Here is a tiny trained network, its code and every weight. The questions are about switching its units off for an input and a class, where a switched-off unit gives its printed mean instead of its output.

import numpy as np


def w(rows, s, z=0):
    codes = np.array(rows[::2]) - 128.0
    scale = np.full(codes.shape[1], s)
    scale[-1] = z or s
    return codes * scale


def f(y):
    return np.maximum(y, 0)


def log_softmax(a):
    a = a - a.max(-1, keepdims=True)
    return a - np.log(np.exp(a).sum(-1, keepdims=True))


def net(x, mask):
    res = np.array(x, float).reshape(1, 8) / 4 @ E
    y = f(res @ A[0][:, :-1].T + A[0][:, -1])
    res = res + np.where(mask, y, B[0][:, -1]) @ B[0][:, :-1]
    return log_softmax(res[-1] @ U[:, :-1].T + U[:, -1])


A, B = {}, {}
E = w([
[218,152,170,95,139,111,184,235,185,23,110,195],'x0',
[249,209,99,199,195,98,143,56,47,127,177,204],'x1',
[182,102,32,41,212,73,195,140,163,189,168,64],'x2',
[174,140,61,167,188,253,65,169,122,86,114,58],'x3',
[94,106,196,148,205,154,223,41,132,17,184,59],'x4',
[126,120,135,118,131,138,140,136,107,134,122,127],'x5',
[89,171,144,17,133,219,178,119,80,153,117,180],'x6',
[211,130,179,11,40,109,35,84,87,86,182,64],'x7',
],0.0055)
A[0] = w([
[108,90,142,33,25,113,89,161,152,85,133,29,68],'n0',
[151,136,59,140,83,98,61,163,139,160,77,173,26],'n1',
[178,74,62,95,139,54,109,123,162,120,156,52,169],'n2',
[156,158,73,130,115,151,48,187,105,193,88,168,51],'n3',
[109,75,124,167,115,115,117,45,103,140,118,64,123],'n4',
[79,68,105,109,66,137,111,119,170,104,85,93,69],'n5',
[214,179,111,191,119,106,154,73,54,146,142,199,22],'n6',
[106,156,91,2,160,164,185,125,84,141,133,146,140],'n7',
[159,201,102,165,132,113,130,52,59,132,168,148,43],'n8',
[129,120,115,99,156,240,107,205,119,87,144,93,178],'n9',
[80,83,129,144,176,143,163,86,138,61,148,98,70],'n10',
[51,58,112,101,121,122,139,133,152,98,56,115,50],'n11',
[41,100,174,68,94,95,104,147,211,125,111,84,47],'n12',
[161,87,81,35,180,75,190,143,122,180,132,90,95],'n13',
[82,141,154,56,91,86,173,97,142,154,141,210,122],'n14',
[91,128,144,144,151,181,153,44,135,38,203,71,64],'n15',
[92,185,186,75,178,182,196,73,114,86,144,107,49],'n16',
[142,169,93,100,157,242,82,154,105,97,103,87,118],'n17',
[63,85,109,128,103,151,192,173,183,138,81,132,107],'n18',
[35,79,65,129,117,188,111,64,67,187,126,106,199],'n19',
[180,144,56,135,144,199,143,163,119,107,157,78,126],'n20',
[32,140,69,202,216,123,213,164,152,174,37,185,162],'n21',
[135,114,95,131,110,99,74,194,134,179,85,143,47],'n22',
[87,112,163,125,110,41,136,136,134,124,141,127,102],'n23',
[145,118,138,152,128,141,107,33,73,229,147,79,93],'n24',
[21,101,123,131,150,150,55,64,102,194,141,89,46],'n25',
[147,107,102,82,176,136,136,163,202,170,149,76,207],'n26',
[82,149,169,194,129,162,158,149,87,135,40,128,196],'n27',
[143,121,84,114,185,96,158,121,181,151,133,72,83],'n28',
[204,138,161,44,90,103,121,161,86,46,110,111,119],'n29',
[136,127,156,157,48,150,65,119,143,48,94,157,233],'n30',
[108,79,163,157,168,132,181,72,152,62,173,95,44],'n31',
[184,153,147,56,130,141,185,193,182,17,80,189,117],'n32',
[162,162,59,170,139,154,50,142,151,71,140,52,185],'n33',
[127,88,159,200,155,69,144,121,150,52,135,45,104],'n34',
[50,78,109,88,97,113,114,167,127,116,113,105,3],'n35',
[159,98,140,157,106,60,46,121,105,132,182,50,187],'n36',
[124,116,141,132,119,40,168,126,172,176,190,128,124],'n37',
[160,120,88,81,187,112,160,142,168,166,148,74,46],'n38',
[159,151,161,32,67,151,76,71,65,114,160,103,221],'n39',
[226,205,115,144,159,74,132,36,55,119,174,222,82],'n40',
[109,79,165,103,112,165,121,158,192,132,89,94,14],'n41',
[72,124,181,141,80,161,81,98,112,79,103,147,161],'n42',
[110,163,183,98,67,39,188,101,117,139,196,153,101],'n43',
[158,90,109,176,146,119,175,195,214,72,115,179,150],'n44',
[127,170,94,87,98,109,97,180,97,187,67,144,37],'n45',
],0.0064,0.0042)
B[0] = w([
[147,128,70,104,202,155,143,183,89,90,111,38,210],'n0',
[193,92,75,57,55,195,169,57,174,169,56,149,181],'n1',
[98,212,111,179,70,142,115,115,66,86,153,180,219],'n2',
[182,103,90,68,73,164,185,79,183,135,44,162,192],'n3',
[177,184,191,82,158,138,187,180,171,168,176,158,194],'n4',
[169,113,78,160,191,200,56,189,69,96,162,100,173],'n5',
[178,85,115,142,158,195,62,181,85,100,79,42,178],'n6',
[85,193,128,229,62,91,118,109,43,158,174,218,189],'n7',
[174,63,105,154,180,167,71,186,93,65,148,54,174],'n8',
[103,49,168,129,165,27,82,74,140,154,117,175,208],'n9',
[187,100,42,50,68,148,139,68,161,188,56,142,180],'n10',
[183,132,113,125,155,193,97,137,77,106,121,83,169],'n11',
[192,85,103,164,205,168,85,154,49,100,118,67,187],'n12',
[99,138,195,196,32,203,92,85,105,78,131,157,200],'n13',
[101,36,171,139,179,31,56,91,114,157,55,150,185],'n14',
[162,85,60,78,68,181,141,95,153,181,49,158,199],'n15',
[192,129,44,82,49,169,187,130,156,240,51,204,174],'n16',
[74,31,181,136,174,36,94,114,138,113,49,152,192],'n17',
[144,145,64,141,198,165,91,155,92,118,128,82,190],'n18',
[143,158,253,123,175,88,184,171,193,194,200,169,239],'n19',
[80,82,181,164,135,42,81,88,107,130,79,115,192],'n20',
[43,194,16,25,185,99,159,144,118,52,174,79,254],'n21',
[220,147,96,53,56,190,171,61,181,174,73,151,175],'n22',
[106,51,169,146,134,70,94,92,137,124,80,143,165],'n23',
[165,124,231,88,203,145,164,199,220,174,176,141,200],'n24',
[181,98,250,144,161,151,154,179,159,172,203,121,198],'n25',
[80,181,171,196,70,116,125,113,65,103,179,153,218],'n26',
[87,198,98,161,86,108,132,102,115,99,170,165,200],'n27',
[126,152,165,184,45,179,110,105,84,100,139,158,179],'n28',
[90,195,94,27,191,119,219,203,213,140,222,151,198],'n29',
[78,207,145,195,66,110,142,112,82,140,166,164,228],'n30',
[212,123,68,78,30,156,130,83,143,164,43,120,182],'n31',
[189,101,245,187,170,151,128,185,187,200,186,176,216],'n32',
[58,76,158,128,173,19,68,72,133,104,78,183,225],'n33',
[197,150,64,120,76,152,175,99,154,248,63,225,196],'n34',
[183,77,122,137,160,179,87,176,72,117,70,57,156],'n35',
[84,190,48,103,148,54,194,133,152,186,178,163,225],'n36',
[67,108,176,171,130,64,99,92,111,115,60,144,178],'n37',
[144,154,165,192,61,221,80,104,113,104,148,118,174],'n38',
[40,196,5,100,148,82,177,170,102,100,173,157,241],'n39',
[158,82,77,137,186,184,69,182,72,79,124,16,212],'n40',
[194,78,109,172,166,190,86,201,75,118,123,61,158],'n41',
[122,184,129,206,46,150,132,103,50,81,134,148,205],'n42',
[82,30,115,93,175,71,83,86,158,132,39,135,186],'n43',
[157,198,181,117,201,95,181,173,170,179,229,152,207],'n44',
[161,107,105,75,26,191,163,101,170,169,71,152,174],'n45',
],0.0054,0.0077)
U = w([
[227,97,78,64,56,201,154,84,177,172,32,145,23],'0',
[203,66,116,153,222,210,48,178,69,57,120,2,33],'1',
[71,189,73,85,181,91,167,135,146,84,178,101,159],'2',
[128,145,127,172,141,99,129,116,108,147,127,161,254],'3',
[179,123,225,149,183,133,147,177,210,159,195,147,44],'4',
[78,37,192,139,174,34,55,53,132,95,33,134,79],'5',
[110,192,178,232,40,170,93,87,67,69,147,151,26],'6',
[130,151,128,130,151,111,128,108,131,116,128,125,244],'7',
],0.0081,0.0053)

Each question gives the input, the list of numbers given to net, and the class t.
The units are the neurons (one row each of A and B). Each row of codes is followed by its name. A weight is (code - 128) times the scale printed after its matrix; where a second scale follows, it is the last column's (A, B and U).
mask holds one flag per neuron, in row order. A switched-off neuron (its flag False) gives its mean, the last column of its row in B, instead of its output. The means were averaged over made-up inputs and are rounded, as every weight is.
A unit's drop is (log p(t) with every unit on - log p(t) with that unit switched off) / (log p(t) with every unit on - log p(t) with every unit switched off).
The circuit of an input: a set's keep is (log p(t) with only the set's units on - log p(t) with every unit switched off) / (log p(t) with every unit on - log p(t) with every unit switched off). Starting from the 12 units with the biggest drops (on a tie, the unit counted first), units are removed one at a time, each time the one whose removal leaves the highest keep (on an exact tie, the one counted first), for as long as the keep stays at least 0.8.
units of the circuit, in order: the units of the circuit, biggest drop first
unit that matters most: the unit with the biggest drop
top k neurons: the k neurons with the biggest drops, biggest first
drop of u: that unit's drop, to one decimal
input [7,3,6,4,1,4,-3,0], class 4: top neuron -> n32
input [5,6,4,3,1,2,5,-6], class 1: units of the circuit, in order -> n40; n6
input [-8,-5,-3,-5,1,1,1,3], class 4: units of the circuit, in order -> n19; n25
input [8,1,8,-3,1,-4,7,2], class 4: top 2 neurons -> n32; n29
input [1,5,5,-6,3,0,-8,-8], class 2: top 2 neurons -> n21; n44
input [4,-5,-2,8,6,3,6,-6], class 5: top 2 neurons -> n9; n17
input [8,-4,6,8,-5,1,-3,8], class 2: top 3 neurons -> n29; n0; n39
input [5,-3,0,6,-6,-3,2,8], class 2: top 2 neurons -> n29; n39
input [-4,-8,8,4,-1,-1,6,3], class 1: top 2 neurons -> n0; n12
input [-2,-8,-8,-3,1,-2,2,6], class 1: units of the circuit, in order -> n0; n12
input [4,5,-6,-7,-8,8,4,6], class 0: top 2 neurons -> n45; n1
input [7,8,-7,4,0,1,-4,-3], class 1: top 2 neurons -> n40; n6
input [-7,5,4,5,-2,6,1,3], class 4: units of the circuit, in order -> n24; n19
input [4,-1,-7,-8,4,5,2,-2], class 5: units of the circuit, in order -> n14
input [-5,5,-3,-7,-6,-4,-6,-3], class 5: units of the circuit, in order -> n37; n43; n23
input [4,5,8,7,7,6,5,-1], class 6: units of the circuit, in order -> n7; n13; n38
input [7,-5,2,6,2,1,-8,7], class 3: top 2 neurons -> n21; n34
input [0,3,1,-2,-2,-4,-3,-4], class 2: units of the circuit, in order -> n21; n32; n13
input [6,-3,-8,-3,2,7,-2,-8], class 2: top 3 neurons -> n21; n44; n13
input [-3,5,-7,-7,6,5,0,-1], class 5: unit that matters most -> n43
input [0,0,-6,7,5,-5,3,5], class 5: units of the circuit, in order -> n17; n9
input [1,-7,7,-1,7,-1,5,-2], class 0: top 2 neurons -> n16; n10
input [-8,6,7,-3,6,3,-5,-3], class 4: top 2 neurons -> n24; n4
input [8,5,-8,4,-2,1,-1,2], class 4: top 4 neurons -> n32; n29; n44; n2
input [-8,7,-4,-1,4,-6,-6,-3], class 4: units of the circuit, in order -> n24; n4
input [-5,-6,-5,-4,-1,1,1,-7], class 2: top 3 neurons -> n21; n27; n19
input [-2,8,-6,5,-8,4,3,-6], class 0: units of the circuit, in order -> n3
input [1,-8,-3,2,-5,6,-8,2], class 1: drop of n17 -> 0.0
input [4,3,-1,-1,-2,-4,3,-8], class 2: drop of n21 -> 0.7
